-58  41  24  84  395  -82  -19  227  -200  389  7  -167  166  -34  95  -1  -327  36  -101  11  -86  95  -107  28  54  -123  100  -251  -16  11  -10  209  305  -42 -> B
113  43  -94  193  167  84  -62  425  -25  -189  90  20  -191  164  185  -70  -120  -69  335  -58  181  106  116  55  99  -291  120  -124  -65  -61  -166  -199  -66  -110 -> N
32  8  -135  182  332  107  -120  298  -36  -154  26  -24  7  91  228  -60  -290  -93  255  83  102  50  244  -30  -26  -156  256  -106  -89  -4  -9  -209  -43  -58 -> P
36  -9  -54  255  407  35  -101  419  -84  -218  50  -46  -86  79  373  -44  -282  -60  314  -9  70  58  185  -64  -27  -207  337  -168  -51  -66  85  -229  -64  -185 -> C
28  40  -167  263  285  111  -60  418  14  -155  52  -71  -111  185  226  -5  -229  -24  329  -69  159  140  98  39  70  -280  207  -196  -105  -52  -63  -203  -16  -170 -> B
563  3  314  -360  778  -299  -99  177  -655  299  192  183  229  51  224  -38  -273  324  -517  223  -105  69  45  -93  48  -375  718  -189  -26  238  108  95  -123  76 -> P
-33  -131  179  118  268  -481  -66  -368  -349  467  171  156  107  241  131  -134  -353  189  -327  227  -206  20  -311  -138  272  -146  -314  -154  -157  123  -25  174  270  427 -> H
163  -42  237  -63  657  -84  -40  245  -574  627  190  -38  208  170  36  -310  -135  -26  -233  190  -30  228  -13  90  259  -203  140  -190  119  -128  105  144  140  222 -> P
-312  -44  -333  -441  -271  -111  470  -899  -132  741  64  -6  586  -309  -320  11  -152  597  -477  -350  -285  -583  -186  -254  -116  504  -337  -186  20  -179  -288  380  154  696 -> W
188  34  357  635  251  -188  -82  120  30  -348  10  -137  -218  164  308  175  -144  -29  411  260  -132  378  -43  -96  -66  -313  348  -94  -373  268  45  -481  -27  -565 -> T
64  76  131  -21  -208  193  123  -52  58  -174  28  -84  37  -3  10  105  116  84  -4  -167  -33  -199  11  71  -57  147  -111  160  -86  62  9  73  -26  -24 -> S
-96  -138  222  127  122  -398  -33  -316  -131  139  49  249  81  35  222  -96  -193  77  -146  370  -169  -4  -201  -147  52  -43  -152  -32  -120  142  26  106  112  409 -> T
106  -98  345  -338  441  -233  84  -52  -270  -58  184  148  -36  -10  159  173  229  330  -548  225  -97  -75  -142  -246  136  54  336  -83  82  44  254  -1  -134  145 -> S
88  114  130  -55  -133  131  18  73  -132  -125  125  -166  28  39  52  106  16  108  -261  66  19  -58  21  90  7  42  64  76  -16  146  165  85  -108  83 -> W
-9  -51  -82  -344  -279  174  86  35  125  -15  -153  -94  51  -121  -177  4  165  -118  7  -113  15  -42  -114  7  -65  150  74  52  -76  -59  176  66  -60  -289 -> D
-42  -113  108  115  24  -261  103  -446  -68  526  46  104  -33  183  166  -42  -93  192  -7  -85  -184  18  -389  23  176  56  -299  -40  -272  155  16  175  237  131 -> S
92  -163  370  -362  412  -172  114  10  -287  8  204  179  13  -77  126  142  179  285  -513  231  -63  -37  -159  -145  127  50  226  -79  104  27  267  -42  -177  193 -> M
22  19  39  10  561  -83  -92  211  -328  444  42  -118  146  47  51  -68  -133  -45  -276  101  -7  78  22  88  116  -184  153  -237  -8  -27  1  233  259  35 -> K
98  -95  -102  151  378  203  11  528  -112  -28  87  -34  -50  223  116  -83  -171  7  433  -113  160  118  166  146  94  -255  322  -223  -92  -51  -4  -276  -15  -144 -> S
-106  -90  -175  -1  503  -89  -36  -57  310  -36  -142  86  165  -169  368  117  -80  -334  -158  -22  -34  -210  265  -80  -292  118  -119  0  -77  -64  -64  366  207  -304 -> G
-6  123  294  305  141  -320  -377  279  -315  -444  660  106  -345  72  -93  -238  456  -301  638  565  165  853  284  -47  -108  -225  750  115  49  189  -139  -216  -302  169 -> F
-50  31  6  128  536  66  23  90  -380  748  -17  -350  386  -129  -34  -44  -424  112  -4  -277  -86  150  -119  125  146  23  131  -117  -169  -1  -41  152  332  129 -> P
-271  -182  -126  295  228  -401  -44  -372  -33  461  -124  -48  -49  108  208  241  -392  280  -290  -335  -68  -195  -493  135  53  94  -371  -69  -458  362  -36  196  357  105 -> N
-76  -81  -197  -138  -191  170  202  32  289  33  -202  -275  81  -130  15  120  -7  -83  122  -364  -76  -115  -100  13  -39  158  -177  35  -88  -20  108  131  133  -359 -> F
-111  13  -34  108  692  -214  -169  64  -34  -188  -169  61  134  112  41  35  -186  -108  -135  290  196  313  450  -266  -83  -217  749  -143  85  -215  -25  25  40  66 -> G
43  23  -49  235  100  204  -6  401  75  -150  117  -84  -80  105  259  2  -197  -26  445  -79  31  135  62  94  48  -144  -32  -89  -66  46  34  -251  -84  -150 -> P
192  13  87  -127  467  -86  -30  350  -470  553  45  -175  107  0  22  -109  -122  73  -237  6  -65  178  -102  110  311  -197  179  -290  -13  -56  -28  256  278  19 -> K
79  33  -127  4  217  178  -144  426  108  -157  131  63  -242  205  106  110  -131  130  57  -53  191  261  -31  45  109  -49  140  -196  -44  -24  191  -239  -203  -219 -> P
93  131  49  -37  -89  76  14  81  -135  -184  53  -122  -3  -4  103  96  31  130  -300  -13  49  -23  -56  19  31  12  171  63  -51  80  83  91  -147  57 -> D
2  3  -187  -323  -189  196  6  -90  259  -204  -197  42  -61  -126  -110  -76  319  -212  39  -55  136  -54  -31  -110  -86  176  184  180  -43  -138  111  18  -124  -252 -> P
205  134  72  124  -92  68  289  324  -247  -132  105  -482  137  109  67  32  -135  127  -152  30  -206  71  -148  169  48  -226  90  -185  -7  244  38  102  123  -303 -> N
-22  -157  119  49  240  -393  -27  -188  -275  298  39  197  14  186  88  -40  -247  241  -251  191  -92  130  -253  -79  215  -119  -75  -132  -166  110  31  185  180  394 -> C
47  93  172  -16  -134  210  6  79  -43  -217  117  -203  106  -1  107  137  -128  -19  -254  233  -62  -46  -20  126  -86  58  -30  73  6  202  125  85  -72  11 -> M
0  42  105  -27  -166  205  179  125  -63  -150  75  -231  161  -64  49  130  -83  54  -160  -15  -95  -80  -53  152  -26  88  -82  -2  -5  156  40  49  -59  -40 -> D
-133  246  8  79  -150  214  -63  -333  318  -374  -243  84  -335  -115  353  190  103  94  -13  -261  277  -195  -127  -170  6  248  423  227  -165  -120  -42  -66  -246  -14 -> B
17  19  -143  158  284  145  -89  356  -36  -167  59  54  -143  162  213  -51  -122  -90  190  58  206  178  173  28  123  -169  221  -104  -48  -48  54  -198  -98  -54 -> D
-34  -111  -181  -312  -95  199  148  -38  171  -46  -204  -54  100  -35  -223  -28  103  -132  73  -181  79  3  -84  -15  -97  108  240  5  -113  -68  132  11  -8  -344 -> G
-58  -89  92  108  159  -377  -37  -340  -140  263  14  137  95  160  88  -29  -287  202  -221  184  -134  132  -220  -108  131  -29  -147  -71  -175  138  -27  134  157  360 -> P
-62  -26  158  -293  -83  63  -115  231  -34  -416  141  -56  197  -208  192  164  -128  -97  -246  188  102  -68  135  33  -160  131  102  167  74  205  121  136  -252  320 -> T
-56  -77  -38  207  276  75  11  371  82  -168  0  -29  21  76  185  114  -323  12  261  -89  42  -20  96  -47  -86  -207  119  -217  -90  -8  29  -238  -1  -200 -> G
-49  -86  300  -272  401  -278  41  -178  -156  -90  185  181  -2  -101  77  174  250  183  -547  302  -61  -64  -131  -228  -4  62  289  -59  64  62  180  11  -171  86 -> B
86  -128  363  -364  422  -218  61  -27  -286  -70  216  162  -15  -82  126  144  255  226  -547  292  -66  -66  -105  -218  71  45  245  -46  117  14  247  -13  -164  159 -> M
57  -28  -82  292  198  200  7  439  89  -162  -16  -19  -117  112  245  -16  -221  -17  385  -152  84  150  18  118  85  -133  123  -142  -92  -45  57  -234  -47  -229 -> G
301  -44  130  249  159  -490  -13  -292  -380  199  81  75  -189  560  212  -197  -18  356  -214  211  -187  488  -431  -10  540  -307  -4  -42  7  154  67  -31  45  328 -> S
184  69  24  -73  327  -150  -84  72  -391  384  -85  -94  133  114  16  -126  -185  171  -319  45  -58  37  -19  18  168  -232  254  -131  49  -41  -34  310  205  143 -> P
-68  -72  -80  -266  -124  207  90  21  116  -33  -44  -112  124  -120  -217  -27  117  -82  11  -134  97  -46  -67  -21  -58  168  242  8  -111  -130  213  -35  -129  -238 -> H
-167  -2  -427  -264  -225  68  -102  -189  253  -227  -285  -118  -75  -303  -54  29  183  -264  -169  -80  124  -266  102  -121  -191  296  252  180  -64  14  151  104  32  -389 -> W
131  -22  122  -159  349  -12  -43  349  -430  434  137  -167  173  -24  -39  -63  -114  49  -278  149  -22  125  -43  127  126  -175  206  -221  76  16  61  187  110  50 -> T
72  134  112  -24  -100  146  112  7  -78  -117  104  -142  96  57  -16  52  45  56  -216  61  -4  5  -37  103  -21  -13  86  -37  -62  113  2  74  -70  6 -> K
102  -8  -108  -72  -382  128  165  -7  210  -120  -135  -169  -8  -2  -160  90  186  -20  94  -204  45  86  -127  56  -112  17  -3  89  -94  9  51  -79  -80  -336 -> M
54  -51  44  249  193  108  1  390  -7  -242  64  44  -34  184  10  -75  -139  -22  472  -71  191  187  105  38  -11  -342  260  -159  -192  -83  -68  -318  -88  -146 -> T
187  12  -27  -184  517  8  20  126  -472  816  -104  -297  189  -15  145  -2  -300  149  -390  -224  -137  -201  -117  180  212  29  6  -164  -65  50  58  356  369  -27 -> N
85  -21  -59  -211  -297  160  208  78  154  -11  -143  -140  107  -101  -17  -13  52  -16  165  -65  -39  77  -84  -36  -40  59  127  -18  -25  -40  212  -42  -99  -242 -> T
97  -8  171  -57  380  -73  -126  243  -359  421  37  -110  259  42  -141  -110  -247  -14  -253  112  -45  22  26  61  63  -209  164  -200  35  -93  -6  231  222  47 -> H
103  -19  -33  262  344  108  -59  461  -36  -99  167  -20  -74  197  189  -47  -165  -55  341  -12  100  149  76  21  56  -271  145  -218  -80  -76  -15  -294  -56  -177 -> H
-1  27  241  506  -66  -301  37  -242  -167  427  86  -94  -15  327  -68  -72  -229  208  -8  223  -233  502  -627  172  247  -235  -185  -188  -238  218  -140  78  243  129 -> B
258  -30  388  -39  -324  -346  322  130  -211  387  -92  -14  264  -269  -139  -101  -308  131  -29  206  -471  362  -129  23  -5  120  -138  -286  180  146  -77  203  320  -132 -> C
119  -133  301  -358  411  -215  90  -33  -320  -136  116  104  55  -23  48  121  198  202  -557  208  -81  -176  -38  -256  82  -85  298  -73  66  -2  139  27  -111  77 -> G
177  70  212  -91  -240  129  171  238  -162  -312  104  -213  112  -90  24  81  -23  162  -165  -39  -128  11  -50  97  107  54  3  59  9  134  98  131  -74  2 -> G
140  107  176  -53  -81  184  91  82  -129  -142  55  -97  47  36  7  29  85  135  -134  12  49  47  -49  96  43  15  185  60  -19  49  85  41  -139  82 -> T
-119  -12  -159  298  300  60  -244  632  210  -278  -26  -12  -63  45  274  96  -466  -71  362  -102  176  60  115  60  -141  -169  128  -176  -75  -40  75  -225  -71  -136 -> N
-104  3  110  184  513  0  -47  192  -160  392  105  -102  -3  122  101  121  -30  17  -229  -101  125  -27  -100  169  49  -118  -60  -164  -127  -56  -73  212  191  12 -> B
67  75  124  -133  -112  148  113  212  -93  -180  82  -148  116  -168  119  71  -98  43  -163  31  -29  -121  66  144  -22  129  91  42  24  147  76  140  -97  33 -> N
-29  15  -272  -113  -159  229  138  34  226  -59  -177  -238  24  -79  -65  45  108  -107  153  -323  34  -96  -98  37  -23  58  -26  38  -158  -64  32  59  79  -449 -> B
-3  -130  -47  -165  326  -420  -154  -411  -385  292  139  419  35  348  -410  -167  92  5  -446  632  80  160  -11  -243  102  -379  131  -88  -26  145  -217  111  182  514 -> G
197  -48  404  -429  533  -111  90  103  -338  -38  187  232  -76  -47  276  58  189  321  -400  161  -27  29  -151  -229  230  25  444  -106  165  -51  205  -69  -241  206 -> P
46  -68  421  -274  353  -216  74  1  -250  -160  224  138  -20  -125  181  207  186  315  -594  298  -127  -70  -121  -167  87  94  230  -47  141  144  265  -1  -200  167 -> P
71  -94  294  -276  441  -244  162  -8  -175  24  145  255  -43  -63  233  238  115  376  -497  35  -101  -77  -202  -257  82  79  92  -185  71  7  154  -52  -123  95 -> D
400  83  316  -296  310  -204  -49  -67  -468  164  119  -6  113  -4  189  -86  -192  255  -674  346  -313  84  -341  -38  80  -116  473  -160  187  206  260  141  -56  -141 -> M
56  -49  -142  212  323  120  -37  381  -17  -51  16  -37  -48  187  261  -79  -236  -74  358  -89  138  72  115  23  59  -254  141  -175  -78  -102  -30  -258  -2  -80 -> W
122  -109  374  -370  429  -226  94  -66  -324  -52  208  190  15  68  123  67  228  271  -552  281  -70  -78  -116  -234  129  -32  341  -74  141  21  253  -3  -162  216 -> S
210  147  257  188  -254  58  170  -57  -260  -25  176  -228  115  204  -12  -3  -103  219  -89  -117  -114  -63  -94  79  43  -85  -127  44  -118  161  -67  -10  8  83 -> S
14  -12  22  55  517  -113  -65  133  -303  422  -1  -139  216  -54  55  -31  -247  31  -187  -171  25  0  -3  -17  60  -72  64  -99  -140  -65  -91  180  245  93 -> P
79  3  -76  210  190  119  -69  551  -34  -157  21  -30  -56  217  137  -19  -276  -5  333  -107  153  171  55  83  25  -368  185  -217  -79  -56  -58  -214  -56  -130 -> D
8  -37  89  13  475  -89  -58  198  -334  384  2  -148  167  8  31  -54  -179  -50  -281  85  -11  76  30  14  82  -95  207  -141  4  -34  127  183  208  10 -> G
-50  -88  -213  -220  -200  264  116  -31  245  9  -195  -178  86  -161  -76  68  63  -200  55  -90  -30  -104  -115  77  -103  161  -98  81  -52  27  91  32  77  -353 -> M
89  -26  -131  181  258  113  -93  493  4  -278  80  59  -123  119  194  -88  -120  -74  322  160  127  175  134  31  3  -266  271  -148  11  -53  54  -239  -80  -112 -> M
41  -106  257  -32  43  -441  -126  -297  -540  186  140  -115  121  68  107  -199  -44  -140  -420  461  -240  -233  -41  -183  222  -86  -407  116  -140  103  -140  350  352  488 -> W
166  52  203  29  -161  275  90  297  -181  43  187  -207  111  176  -255  56  -39  183  -20  -155  49  11  -66  286  65  -168  -8  -58  -112  42  -63  16  -63  -9 -> S
-41  -30  66  13  458  -11  -98  257  -251  384  19  -169  185  26  45  -6  -272  -123  -220  138  -40  91  25  67  97  -144  31  -172  32  -13  13  259  290  21 -> G
4  35  136  -37  393  -72  -101  262  -288  361  108  -32  78  -36  39  -68  -138  17  -128  97  12  150  -26  71  138  -96  172  -148  33  -32  55  210  153  92 -> B
